In the rows, 128 means zero.
Known rows:
[116 170 135  83 143 132 147 123 108 150]: K494
[102 168 136  86 154 126 150 119 124 120]: K612
[ 96 176 112  91 141  95 149  73 108 170]: K19
[104 159 121 113 153 103 185  89 104 138]: K744
[129 164  84 103 156 139 162 106 117 119]: K501
[116 158 112  97 137 121 162  99 101 147]: K124
[109 149 120  83 172 134 172  95  85 144]: K715
[113 183 105 110 121 120 170 128  87 133]: K311
[ 97 153 114 117 148 118 165  98 111 135]: K884
[102 163 117  69 158 123 151 124 102 133]: K877
[110 209  86  97 135  92 196 142  92 118]: K227
[103 160 128 116 147  85 178 123 133 139]: K535
[116 153 122 102 135 133 157  92  99 158]: K179
[123 167  92 106 161 123 168  92 117 154]: K794
[134 155 108 114 145 146 181 117 108 120]: K748
[111 183  87 100 158 118 150 111 105 158]: K251
[ 94 173 126 100 135  69 188 112 121 158]: K745
[ 96 147  93  96 152 110 170 106  91 129]: K110
[100 159 117 116 139  75 184 118 138 144]: K686
[120 160 108  93 156 133 158  78 102 148]: K548
[112 172 127  73 150 130 140 123 123 123]: K965
[112 162 141  99 166 125 185  97 118 133]: K141
[105 160 117 115 171 141 156 101 103 155]: K58
[119 145 112 112 146 130 172 108 117 100]: K886
[115 179 108  75 148 131 145 111 122 121]: K926
[105 207  93  85 131  82 208 140  87 107]: K910

Facts:
{K104,K168,K501,K696,K729} Θ K565
{K110,K54,K715,K784,K824,K877,K910,K931} Θ K778
{K124,K179,K308,K494,K509,K574,K602,K748} Θ K263
{K141,K189,K449,K744,K884} Θ K523
{K146,K19,K370,K474,K548,K565,K794} Θ K240
{K163,K185,K268,K5,K599,K628,K652,K7,K773,K868} Θ K179
{K20,K726} Θ K72
{K210,K557,K745} Θ K686
{K217,K358} Θ K794
{K227,K778} Θ K531
{K251,K594,K674,K926} Θ K146
{K270,K311,K641,K675,K785,K795,K816} Θ K509
{K272,K275,K693,K72} Θ K271
{K523,K535,K685,K686,K886} Θ K601
{K56,K918,K940} Θ K231
{K58,K612} Θ K535
{K582,K905} Θ K748
{K705} Θ K918
{K87,K965} Θ K693
γ pubon <- K104,K163,K311,K509,K56,K87,K905
γ lebru <- K110,K124,K141,K185,K19,K20,K268,K270,K271,K275,K449,K494,K523,K54,K557,K574,K612,K693,K696,K744,K773,K784,K794,K868,K877,K884,K886,K918,K965
γ luflus <- K146,K179,K217,K272,K370,K474,K5,K531,K548,K58,K715,K72,K778,K824
γ figra <- K168,K535,K594,K599,K628,K675,K686,K745,K785,K816,K931
γ bragi <- K189,K210,K240,K251,K308,K358,K501,K565,K582,K601,K602,K641,K685,K7,K726,K729,K748,K795,K926
γ duverim <- K227,K231,K263,K652,K674,K705,K910,K940
K110 Ξ K785
K20 Ξ K531
K210 Ξ K509,K965,K931
K240 Ξ K674
K272 Ξ K87,K494
K308 Ξ K72,K370
K358 Ξ K729,K601
K449 Ξ K602,K674,K531
K5 Ξ K189,K745
K501 Ξ K877,K574,K494,K773
K58 Ξ K910
K582 Ξ K641,K729,K685
K594 Ξ K370
K599 Ξ K523,K726,K795
K675 Ξ K612,K965,K557,K773,K926,K185
K705 Ξ K641,K745,K474
K744 Ξ K19
K748 Ξ K674,K696
K778 Ξ K270,K795,K54
K784 Ξ K231,K696,K965
K794 Ξ K868
K824 Ξ K217,K601,K19,K56
K884 Ξ K918
K886 Ξ K72,K696
K905 Ξ K652
K940 Ξ K56

Rows:
[114 169 105 123 166 142 163 126 115 127]  K210
[121 188 125  89 120 124 164 121 109 116]  K509
[108 181 132 100 160 117 189  96 100 167]  K685
[108 159  94 125 130 115 171  96  81 157]  K582
[113 153  98 115 161 129 160 108 105 140]  K20
[127 166  90  88 147  94 177 119 133 146]  K168
[136 147  92 116 141 117 173 156 126 132]  K675
[116 157  96 122 137 134 159 114 107 134]  K308
[102 174 139  99 148 111 184  81 101 144]  K189
[132 163 144  73 132 136 167 116 112 122]  K185
[119 179 113  79 154 101 183  76 111 169]  K729
[105 195 114  84 133 114 174 119 105 118]  K87
[ 98 166 151 102 137 110 172  81 121 132]  K523
[111 160 124  75 162 135 156 100  99 139]  K531
[115 171  97  98 137 113 163  85 112 137]  K565
[100 204 115  94 131 105 187 101  89 148]  K56

Now the same nodes, written a new way:
Known rows:
[130 107 148 159 108 152 150 112 136 108 130 185 120 130 153  89 191  99
  89 123 119 133 117 156 134 156 146 132 108 185]: K548
[148 158 115 111 172 165 114  80 124 132 108 116 132 123 138  94 134 132
 155 173 109 140 141 108 171 107 130 173 158 157]: K565
[119 135 124 129 158 135  51  87 145 152  76  50 144 119 136  94 161 154
 118 136 104 106 201 125 163 119 151 185 189 122]: K501
[160 158 120 108 157 176 119  62 144 144 136  84 132 141 125 126 129 115
 164 138 103 157 139 119 175 115 123 178 148 173]: K729
[146 112 126 118 147 198  86  83 147 167 132  58 160 123 115 138 136 133
 155  90 117 165 159 127 163 104 105 183 175 159]: K358
[144 161 117 115 161 164 102  80 124 131 111 106 130 122 138 102 133 137
 149 172 113 142 140 114 170 112 130 165 159 156]: K251
[149 123  90 112 162 148 134 166 155 112 116 139 103 139 163 183 120 143
 146 141  95  84 118 119 106 153 158  71 131 168]: K686
[127 138 124 150 147 148  53  86 164 129 129  86 164 106 101 103 102 164
 116 138 114 141 171  88 130 134 153 178 216 140]: K210
[ 90 129 118 127 129  72 155 109 162 128 173 133 110 119  91 103 114 130
 121 146 113 111 107 130 117 136 117  96 125  55]: K965
[150 119  96 113 157 144 119 157 137  96 133 119  75 124 176 173 122 128
 153 147  96 103 112 148  86 162 164  74 147 158]: K931
[ 91 183 138 101  98 114 123 127  74 171 141 156 114 165 134 178 150 153
  80 169  99  98 138 155 113 129 142 137 160 139]: K87
[122 141 124 138 110  94 157 139 130 110 117 158 147 134  83 117 124 143
 163 154 136 124  97 103 121 125  95  85 104  72]: K523
[127 154 118 140 111  91 157 117 143 109 121 141 129 133  82 126 125 128
 136 125 134 124 109 103 129 126  82  85 102  78]: K141
[157 185 111 140 163 158 106  62 126 113 113 108 137 125 128 134 118 136
 137 158 123 138 137  63 162 125 124 166 156 165]: K189
[124  91 104 146 126 159 120 200 146 158  89  82  74 167 211 150 115 172
 173  69 178  83 146 138 131 114 171  72 176 157]: K594
[141 122 132 114 110  80 164 152 121 107 144 122 128 132  98 112 130 127
 137 167 148 125  88 116 133 102  93 106  93  76]: K270
[108 114 134 184 112 159 185 121 132 127 160 190  96 130 177  74 156 115
  88 108 154 142 123 132 135 140 158 118 146 187]: K72
[123 135 130 158 147 176 117 147 110 160 116  82 120 134 158  84  90 158
 148  85 217 146 177  78 170  79 142 173 223 150]: K308
[104 140 124 125 117  92 176 120 130 123 148 134 110 123 103 123 132 126
 148 139 131 123 106 117 130 105  96  92  91  73]: K275
[129 140 142  96 175  88  97 116 110 154  93 201 127 112 150 120  50 138
 141  96 118 149 130 178 136 123 161 157  33 174]: K674
[121 143 128 116 118  98 159 141 133 110 143 123 129 133 101 120 112  99
 127 144 146 117 100 128 127 106  82 107  92  67]: K268
[134 102 140 153 112 170 161 133 131 108 141 182 136 121 153  98 164  72
  65 136 134 128 123 130 129 150 136 143 113 166]: K179
[133 150 117 116 171  69 124 129  47 120 115 154 140 125 144 129  96 116
 150  90 119 147 107 166 137 175 180 147 103 132]: K910
[171 128 135 113 145 149  97 114  90 103 124  95 161  99 142 103 124 163
 150 206 137 151 100  66 169 102 135 173 157 164]: K795
[154 178 111 130 165 166 115  65 124 124 124 100 135 121 128 131 126 122
 137 156 116 137 142  86 165 125 122 161 159 159]: K685
[190 153 122 114 159 165 133  63 127 132 142  64 133 133 133 145 114 130
 134 157 140 149 128  93 164 119 129 196 144 168]: K641

Rows:
[113 126 158 105  66 133  90 173  79 180 129 135 144 166 117 183 129 159
  82 150 143 117 145 158  99 126 130 164 170 140]  K905
[102 104 127 159  83  88 123 132 148 131 119 104 147 133  77 137 128 153
 137  91 137 120 144 107 110 119 100  93 111  56]  K884
[132 120 154 121 160 175  41  90 154 161 109 121 122  89 127 113  87 169
 146 128 135 177 208 101 118  62 116 188 106 173]  K240
[130  38 164 196  59 174 111 167  79  99 133 167 168  88 151  92 190 141
 135 134 143 167 125 131  95 165 163 144 131 169]  K778
[168 117 102 132 137 158 143 137 169 126 125 108 102 157 155 214 113 137
 163 138  98  94 117 115 107 176 161  80 112 171]  K745
[100 102 129 128 111 104 117 155 146 136 124 115 174 120  72 138 134 135
 125  63 121 154 123 125 110  98  59  84 139  72]  K744
[155  55 125 135 103 166  67 224 126 114 122  93 159 106 185 177  98 174
 166 159 118  98  93 103 105 143 165  91 131 147]  K599
[109 123 163 143 103  89  91 131 158 144  91 138 125  99  97 156 110 158
 126  95 152 132 191  99  76  66  71  95  31  86]  K449
[111 176 147  95  84 142 120 137  90 172 120 172 119 186 116 161 136 143
 106 167 114 108 119 194 123 129 134 142 161 164]  K104
[118 148 119 131 120  82 162 115 112  99 127 117 105 127  92 117 139 100
 144 137 125 120 128 138 106 123  96  90 112  52]  K877
[151 163 109 104 188 182 119  76 124 134 129 113 155 125 113 135 139 109
 137 124 112 160 135  87 163 110 106 154 172 163]  K601
[120 124 134 187  97 157 180 138 113 124 104 176  85 160 187  66 186 104
  98  84 184 115 133 145 166 137 143 105 140 187]  K370
[139  63 108 113 148 111  83 189 182 113 125  70 107 118 164 174 111 161
  92 133 102  79 143 149  81 166 181 105 176 133]  K675
[140 116 145 170 111 158 139 111 105  89 143 168 111 113 154  94 183  83
  97 115 127 153 127 156 107 164 155 127 123 176]  K715
[120  78 156 194  77 158 107 140 141 116 122 156 160 122 141 105 182 129
  77  85 129 138 153 119 116 166 143 138 129 168]  K58
[142  62 159 194  64 169 141 121 139 137 157 120 163 127 151 138 160  98
  78  87 149 127 156 131 114 174 163 169  96 165]  K5
[ 86  80 156 185 101 125 109 126 138 126 114 127 131 103 165 102 209 122
  52  82 113 106 184 144 113 169 166 146 132 151]  K272
[145 113 146 131 122  93 116 127 117 181 127 103 160 139 119 189  80 127
 175  37 135 143 120 136 138 208 198 214  87 142]  K705
[126 132 132 130 103  95 154 132  93 100 138 125 114 119  91 106 133 125
 176 152 132 137 100 132 112 121  97  82 108  64]  K54
[126 147 119 109 181  75 134 145 102 128 124 177 145 116 139 126  76 122
 136  88 118 141  97 157 141 182 183 168 120 146]  K231
[116  48 138 148 121 182  94 145 113 120 141 143 158 107 128 125 209  76
  88  19 105 197 130 187 105 131 108 110 167 183]  K824
[174 116 136 128 135 178 107  75 134 171 153  33 165 127 122 163 107 132
 135 103 145 156 157  89 145 121 132 202 151 149]  K582

